(in the rows, 128 means zero)
Facts:
k654	Σ	d; k411	Σ	b; k665	Σ	e; k648	Σ	d; k184	Σ	g; k181	Σ	a
k645	Σ	e; k460	Σ	a; k183	Σ	b; k539	Σ	g; k360	Σ	b; k529	Σ	g
k656	Σ	c; k442	Σ	g; k560	Σ	d; k390	Σ	g; k826	Σ	e; k477	Σ	c
k52	Σ	d; k767	Σ	g; k440	Σ	d; k740	Σ	c; k872	Σ	b; k671	Σ	g
k771	Σ	c; k214	Σ	c; k943	Σ	a; k66	Σ	g; k799	Σ	a; k886	Σ	c
k772	Σ	a; k85	Σ	d; k959	Σ	d; k938	Σ	a; k869	Σ	c; k306	Σ	f
k995	Σ	d; k195	Σ	d; k667	Σ	a; k154	Σ	c; k366	Σ	b; k365	Σ	f
k663	Σ	a; k372	Σ	f; k855	Σ	d; k41	Σ	b; k71	Σ	c; k224	Σ	f
k764	Σ	a; k933	Σ	d; k885	Σ	f; k894	Σ	a; k6	Σ	e; k637	Σ	a
k119	Σ	d; k387	Σ	d; k736	Σ	g; k913	Σ	a; k747	Σ	d; k248	Σ	g
k626	Σ	e; k358	Σ	a; k108	Σ	d; k51	Σ	b; k519	Σ	b; k593	Σ	d
k526	Σ	c; k592	Σ	g; k752	Σ	c; k369	Σ	e; k79	Σ	c; k561	Σ	e
k756	Σ	g; k244	Σ	e; k93	Σ	f; k720	Σ	c; k338	Σ	d; k929	Σ	d
k884	Σ	a; k122	Σ	b; k566	Σ	a; k482	Σ	d; k618	Σ	f; k12	Σ	b
k695	Σ	b; k65	Σ	e; k599	Σ	a; k356	Σ	d; k833	Σ	d; k53	Σ	c
k788	Σ	e; k864	Σ	a; k882	Σ	c; k558	Σ	d; k901	Σ	b; k268	Σ	f
k421	Σ	g; k710	Σ	f; k734	Σ	f; k186	Σ	c; k237	Σ	g; k111	Σ	c
k117	Σ	c; k94	Σ	e; k703	Σ	f; k700	Σ	e; k502	Σ	g; k472	Σ	e
k627	Σ	g; k644	Σ	e; k606	Σ	g; k805	Σ	g; k280	Σ	d; k243	Σ	d
k652	Σ	d; k966	Σ	b; k538	Σ	c; k148	Σ	e; k229	Σ	d; k541	Σ	d
k220	Σ	d; k434	Σ	g; k302	Σ	b; k549	Σ	e; k598	Σ	c; k354	Σ	f
k252	Σ	c; k902	Σ	c; k170	Σ	e; k135	Σ	f; k597	Σ	g; k970	Σ	a
k942	Σ	c; k443	Σ	a; k793	Σ	f; k534	Σ	f; k878	Σ	a; k729	Σ	a
k247	Σ	d; k896	Σ	a; k688	Σ	d; k797	Σ	g; k810	Σ	f; k266	Σ	e
k300	Σ	f; k188	Σ	f; k89	Σ	c; k167	Σ	b; k479	Σ	g; k139	Σ	d
k837	Σ	e; k905	Σ	b; k515	Σ	e; k77	Σ	c; k55	Σ	b; k575	Σ	e
k458	Σ	a; k563	Σ	e; k680	Σ	a; k86	Σ	c; k100	Σ	c; k104	Σ	d
k500	Σ	c; k721	Σ	a; k381	Σ	b; k462	Σ	c; k133	Σ	c; k494	Σ	c
k400	Σ	b; k955	Σ	c; k586	Σ	a; k474	Σ	a; k753	Σ	a; k524	Σ	b
k508	Σ	f; k522	Σ	e; k702	Σ	c; k19	Σ	a; k570	Σ	f; k796	Σ	f
k383	Σ	d; k673	Σ	f; k216	Σ	b; k815	Σ	b; k665	θ	k541; k648	θ	k148
k184	θ	k500; k460	θ	k119; k539	θ	k306; k360	θ	k248; k529	θ	k387; k656	θ	k494
k442	θ	k12; k477	θ	k752; k52	θ	k558; k440	θ	k592; k740	θ	k720; k872	θ	k539
k771	θ	k938; k214	θ	k796; k66	θ	k864; k799	θ	k400; k772	θ	k942; k938	θ	k85
k869	θ	k52; k995	θ	k390; k195	θ	k479; k667	θ	k170; k366	θ	k955; k365	θ	k793
k663	θ	k896; k855	θ	k767; k41	θ	k6; k71	θ	k593; k764	θ	k519; k933	θ	k902
k885	θ	k929; k6	θ	k477; k637	θ	k901; k387	θ	k462; k736	θ	k753; k913	θ	k188
k747	θ	k338; k248	θ	k882; k108	θ	k878; k51	θ	k181; k593	θ	k869; k592	θ	k71
k369	θ	k65; k244	θ	k772; k93	θ	k94; k720	θ	k597; k338	θ	k108; k929	θ	k214
k884	θ	k89; k122	θ	k482; k566	θ	k280; k482	θ	k458; k12	θ	k663; k695	θ	k734
k788	θ	k799; k864	θ	k837; k558	θ	k66; k421	θ	k627; k710	θ	k788; k186	θ	k122
k111	θ	k884; k117	θ	k86; k94	θ	k810; k703	θ	k243; k627	θ	k369; k644	θ	k77
k280	θ	k53; k243	θ	k443; k652	θ	k117; k966	θ	k434; k538	θ	k356; k229	θ	k648
k541	θ	k472; k220	θ	k575; k302	θ	k652; k549	θ	k771; k598	θ	k566; k354	θ	k695
k252	θ	k618; k902	θ	k570; k170	θ	k474; k597	θ	k524; k970	θ	k645; k443	θ	k855
k793	θ	k740; k247	θ	k93; k810	θ	k667; k266	θ	k515; k300	θ	k710; k89	θ	k665
k167	θ	k186; k139	θ	k135; k837	θ	k644; k905	θ	k508; k77	θ	k833; k55	θ	k729
k575	θ	k111; k458	θ	k183; k563	θ	k826; k680	θ	k300; k100	θ	k943; k104	θ	k381
k500	θ	k637; k721	θ	k805; k462	θ	k365; k494	θ	k680; k400	θ	k736; k524	θ	k104
k508	θ	k184; k522	θ	k502; k702	θ	k358; k796	θ	k764; k673	θ	k538; k648	δ	k959
k184	δ	k55; k181	δ	k771; k181	δ	k41; k460	δ	k360; k460	δ	k237; k460	δ	k66
k360	δ	k959; k442	δ	k52; k440	δ	k442; k872	δ	k229; k771	δ	k959; k214	δ	k229
k66	δ	k959; k772	δ	k85; k85	δ	k959; k306	δ	k959; k154	δ	k671; k372	δ	k560
k933	δ	k252; k933	δ	k671; k119	δ	k886; k119	δ	k494; k913	δ	k52; k79	δ	k700
k79	δ	k188; k79	δ	k93; k561	δ	k885; k561	δ	k133; k244	δ	k959; k93	δ	k959
k720	δ	k959; k338	δ	k771; k884	δ	k627; k599	δ	k252; k882	δ	k959; k558	δ	k41
k558	δ	k886; k268	δ	k41; k268	δ	k703; k734	δ	k534; k237	δ	k771; k237	δ	k959
k237	δ	k52; k703	δ	k959; k606	δ	k885; k606	δ	k133; k966	δ	k365; k229	δ	k52
k549	δ	k959; k549	δ	k442; k443	δ	k959; k534	δ	k365; k896	δ	k771; k896	δ	k627
k688	δ	k52; k797	δ	k959; k188	δ	k52; k905	δ	k372; k905	δ	k133; k905	δ	k472
k55	δ	k52; k563	δ	k959; k563	δ	k52; k680	δ	k771; k381	δ	k885; k462	δ	k959
k494	δ	k885; k400	δ	k229; k400	δ	k648; k586	δ	k885; k586	δ	k229; k508	δ	k747
k19	δ	k771; k19	δ	k959; k383	δ	k959; k383	δ	k885; k383	δ	k442; k216	δ	k648
k815	δ	k252

Known rows:
k387: [117 122 111 151 120 117 117 129 130 115 174 137 122 111 114 131 128 118
 118 129 148 150 127 121 118 112]
k508: [152 122 109 124 121 111 118 123 126 136 143 119 124 111 126 170 116 115
 118 131 147 131 115 124 133 111]
k667: [150 125 126 115 129 142 122 123 132 132 112 113 127 147 111 119 133 134
 142 119 123 117 112 118 134 155]
k700: [115 120 153 138 119 115 156 121 114 111 113 132 127 108 122 112 115 118
 134 172 121 115 161 135 118 138]
k826: [132 122 109 142 117 119 124 123 126 117 128 116 124 119 109 148 147 119
 131 143 137 132 129 119 123 124]
k656: [127 161 130 114 135 147 118 122 151 132 116 130 125 149 119 111 117 138
 120 120 127 126 114 123 121 147]
k300: [136 120 110 127 118 119 119 122 118 132 141 118 126 111 109 149 117 118
 123 147 143 143 113 124 119 127]
k767: [116 129 109 115 137 128 117 121 140 144 114 114 133 144 108 115 140 163
 148 140 123 126 112 133 132 116]
k474: [143 121 113 114 128 142 120 121 128 129 115 113 126 154 111 124 144 135
 148 120 121 124 112 117 137 153]
k519: [120 122 112 127 132 120 120 141 128 124 127 122 125 125 109 146 142 134
 122 125 123 128 132 118 119 136]
k943: [146 123 113 116 129 138 119 128 133 124 112 115 126 148 108 122 154 140
 145 122 118 116 114 118 139 147]
k720: [113 123 157 112 134 113 126 119 126 111 109 147 134 152 182 113 116 115
 121 106 117 104 163 136 137 109]
k942: [115 149 113 118 139 145 117 123 139 130 120 132 128 165 116 116 147 145
 133 119 122 135 132 122 126 144]
k366: [136 124 134 116 122 122 118 130 134 137 133 134 124 120 108 136 117 120
 117 118 124 130 113 121 120 156]
k933: [153 136 121 149 122 108 120 120 175 127 192 128 123 122 137 157 120 118
 117 126 177 130 128 143 169 112]
k52: [110 116 188 174 119 146 161 121 110 109 124 160 144 101 117 101 119 141
 150 226 122 131 202 174 117 145]
k365: [118 120 108 119 115 150 118 129 116 117 145 116 128 109 107 116 118 120
 125 172 151 159 112 123 119 148]

Rows:
No name comes twice in this set of rows, the named rows included.
[119 119 135 153 138 112 179 118 110 115 112 134 159 107 167 114 116 136
 145 188 120 104 182 149 140 108] | k188
[139 122 136 113 129 116 123 120 137 113 111 116 126 153 138 124 116 114
 130 109 117 106 115 116 143 119] | k884
[152 156 160 154 125 119 146 171 128 213 112 137 121 128 165 199 140 119
 117 106 117 104 113 131 117  98] | k905
[114 132 171 179 120 110 170 121 118 119 112 166 124 111 211 146 119 116
 121 108 118 104 177 159 127 101] | k383
[113 165 157 127 119 251 139 193 114 182 112 150 126 120 127 111 174 137
 139 131 116 141 113 135 110 107] | k133
[111 117 113 112 120 155 116 123 118 113 107 137 136 127 111 113 116 115
 143 129 120 130 113 150 119 147] | k627
[114 123 123 147 117 113 126 122 136 116 121 145 124 131 167 172 121 112
 117 106 121 136 127 129 118 103] | k558
[107 114 160 124 109 188 134 121 110 104 107 167 132 105 106 102 117 111
 138 179 118 168 181 167 113 140] | k959
[129 173 145 123 138 130 148 158 115 229 114 141 126 146 194 161 134 137
 141 108 113 106 112 140 120 101] | k606
[114 124 174 185 136 111 166 117 114 115 146 159 129 108 187 113 118 129
 133 156 122 106 199 158 150 108] | k688

Now the same elements, written a new way:
Known rows:
k266: [136 126 123 132 131 126 123 139 117 126 125 128 129 134 130 124 126 134
 133 122 159 122 140 116 148 120 138 166 112 100 127 122 142]
k592: [129 163 128 131 125 137 117 112 117 130 118 133 138 131 150 123 119 119
 113 132 127 131 124 127 146 137 132 110 115 120 124 120 127]
k440: [140 105 127 126 133 123 106  98 127 135 141 124 128 123 154 142 134 131
 153 128  88 120 134  85  77 125  90 142 155 155 122 114 123]
k736: [129 156 128 134 127 124 119 105 115 127 120 136 134 132 141 124 120 116
 115 136 127 133 122 130 132 133 129 102 104 122 128 119 123]
k566: [125 148 135 132 122 133 124 152 121 133 134 124 130 128 125 120 115 127
 120 125 131 125 120 143 130 130 135  90 115 132 133 124 132]
k673: [133 140 131 130 123 125 125 153 113 135 130 126 133 131 131 119 122 130
 133 123 139 120 131 133 144 124 143 109 114 123 130 122 134]
k959: [124  72  86  92 152 100 134 156 189 144 164  97  84 178 224 152 166 130
  99 134 111 181 180 178  66 138 148  84 144  66 149 109 107]
k462: [107  88 131 113 128 127 147 120 139 112 140 118 131 125 108 156 150 148
 143 145 110 112 125 102 137 137  87 113 154 160 120 146  76]
k539: [128 158 128 133 125 135 118 112 118 130 118 135 135 133 148 124 119 118
 114 134 127 132 122 130 144 134 131 100 112 119 122 120 126]
k358: [125 134 129 130 123 137 128 145 130 134 123 132 135 118 111 119 118 125
 121 123 127 136 125 154 120 129 146  82 122 138 137 129 138]
k901: [128 128 130 132 131 134 123 107 131 123 124 131 125 118 128 122 117 124
 116 123 139 142 122 146 115 129 142 129 133 122 132 137 139]
k793: [135 133 135 133 128 141 125 164 115 130 132 127 123 123 135 121 119 130
 142 126 146 125 139 131 158 122 138  73 109 125 125 132 122]
k864: [128 166 137 125 122 138 126 150 124 135 133 121 138 123 125 117 113 128
 120 120 130 123 131 137 131 138 136 111 118 137 138 125 135]
k243: [140 135 127 136 130 125 110 118 114 125 128 127 130 133 149 123 118 127
 126 126 143 129 131 124 135 123 133 148 121 100 125 123 136]
k508: [136 135 136 135 116 127 118 141 102 130 125 130 146 123 116 118 119 133
 141 126 134 109 122 121 145 123 135 113 120 133 125 128 134]
k878: [125 135 129 131 122 135 129 145 131 135 124 132 134 118 111 119 119 125
 122 124 128 135 125 154 120 130 147  81 122 138 137 130 139]
k300: [135 140 133 131 126 107 127 141 109 130 133 128 129 129 115 120 124 126
 137 128 141 123 130 133 121 123 140 112  98 129 142 121 127]

Rows:
No name comes twice in this set of rows, the named rows included.
[148 104 121 129  99 109 135 142 139 113 131 121 171 127  62 140 130 142
 130 157  69 122 128 157 152 136 104 100 158 136 130 161  99] | k181
[151 150 132 135 123 129 157 184 152 138 122 137 104 136 105 114 134 106
 143 126  95 132 134 145 147 119 129 171 129 138 125 137 153] | k372
[121 132 134 136 113 138 112 159 126 133 126 123 130 138 144 117 117 128
 116 129 130 116 110 144 114 131 145 106 121 129 129 127 139] | k667
[123 155 144 129 130 119 187 165 164 119 132 132  83 147  91 130 150 107
 133 136 102 121 115 124 152 128  96 237 128 149 121 145 122] | k494
[140 137 127 134 132 124 114 116 113 126 130 127 130 130 145 123 118 127
 125 124 143 132 132 124 142 122 132 143 121 100 124 121 137] | k220
[138  75 114 114 115 109 123 129 136 132 138 120 158 125 108 147 146 146
 152 142  74 122 142 124 101 130 106  73 164 156 133 135 100] | k306
[129 122 130 134 113 132 114 160 119 133 122 124 131 143 155 116 125 130
 129 126 139 110 119 133 127 125 152 127 122 119 126 126 143] | k810
[139  78 119 122 125 112 114 112 126 128 140 121 146 127 121 153 145 148
 163 137  89 107 141  77  97 123  81 150 158 151 121 122 110] | k549
[141  78 107 117 128 110 114 105 140 127 137 119 142 133 143 147 142 139
 134 140  96 140 148 129  98 131 115 111 159 117 132 131 111] | k85
[117 124 129 127 130 140  99  85 119 143 127 135 133 119 170 139 130 124
 138 128  90 119 117  87  72 132  97  75 141 174 120 100 119] | k184
[123  80 118 113 120 116 111 146 135 142 146 111 133 143 166 143 146 144
 143 134  94 115 136 116  77 131 115  80 151 146 132 115 108] | k93

The same elements again, as new rows of numbers:
Known rows:
k89: [127 129 107  96 160 122 135  98 120 113 129 126 130 158]
k797: [110  98 179 117  60 126 119 177 130 150 116 120  88 120]
k65: [133 165 114 106 164 110 123 141 129 148 132 123 113 131]
k753: [122 131 107 102 138 145 117 118 173 113 155 118 168 124]
k500: [126 141 105  95 160 134 141 104 107 115 118 121 144 156]
k133: [131 202 108 116 105 168 170  77  82  76 148 228 106 152]
k598: [124 127 101  99 158 117 144 103 111 113 122 121 134 146]
k248: [166 138 134 139 138 127 129 157 139 158 126 137 142  90]
k306: [104  78 164  91  77 174  98 147 119 112 125 106 107 153]
k280: [158 121 135 163 148 102 129 129 138 151 117 145 128 114]
k354: [126 107 114 133 129 118 140 102 156 122 131 126 170 119]
k560: [167 173 127 184 111 129 137 111 125 110 134 207 106 112]
k539: [145 133 135 155 133  94 124 142 156 158 133 138 140  93]
k671: [140 136 144 158 159  98 146 134 183 171 137 165 149  89]
k764: [123 128 106 102 147 161 121 120 138 120 151 111 159 112]
k680: [ 68  80 146  91  96 156 112 126 143 118 144  77 118 137]
k558: [141  96 139 170  86  95 116 156  66 135 129 121 107 142]

Rows:
No name comes twice in this set of rows, the named rows included.
[172 146 128 165  63 116  92 135  76 116 133 126  91 132] | k119
[132 108  89 101 136 119 110 130 148 117 147  83 168 112] | k599
[112  94 183 124  93 160 147 186  88 160 134 141 105 119] | k66
[128  97 107  90 141 124 145 140 121 113 171 148 176 112] | k864
[119 136  99 107  35 155 106 119  78  77 171 122 103 123] | k586
[102  99 181 128  65 140 111 173 127 151 120 105  81 122] | k237
[ 66  80 144  85  81 175 101 142 109 114 137  54 107 143] | k19
[130 112 108  99 162  94 171 135  93  71 137 144 146 155] | k77
[122 217 117 147 117 118 141 100 100 124 169 173  93 129] | k472
[111  97 137 167  72 137 108 155  70 169 110 155  96 145] | k440
[124 127 123 147 165 153 154  95 217 117 137 149 154 128] | k365
[145 144 142 152 141 114 106 131 138 149 122 123 145  81] | k597

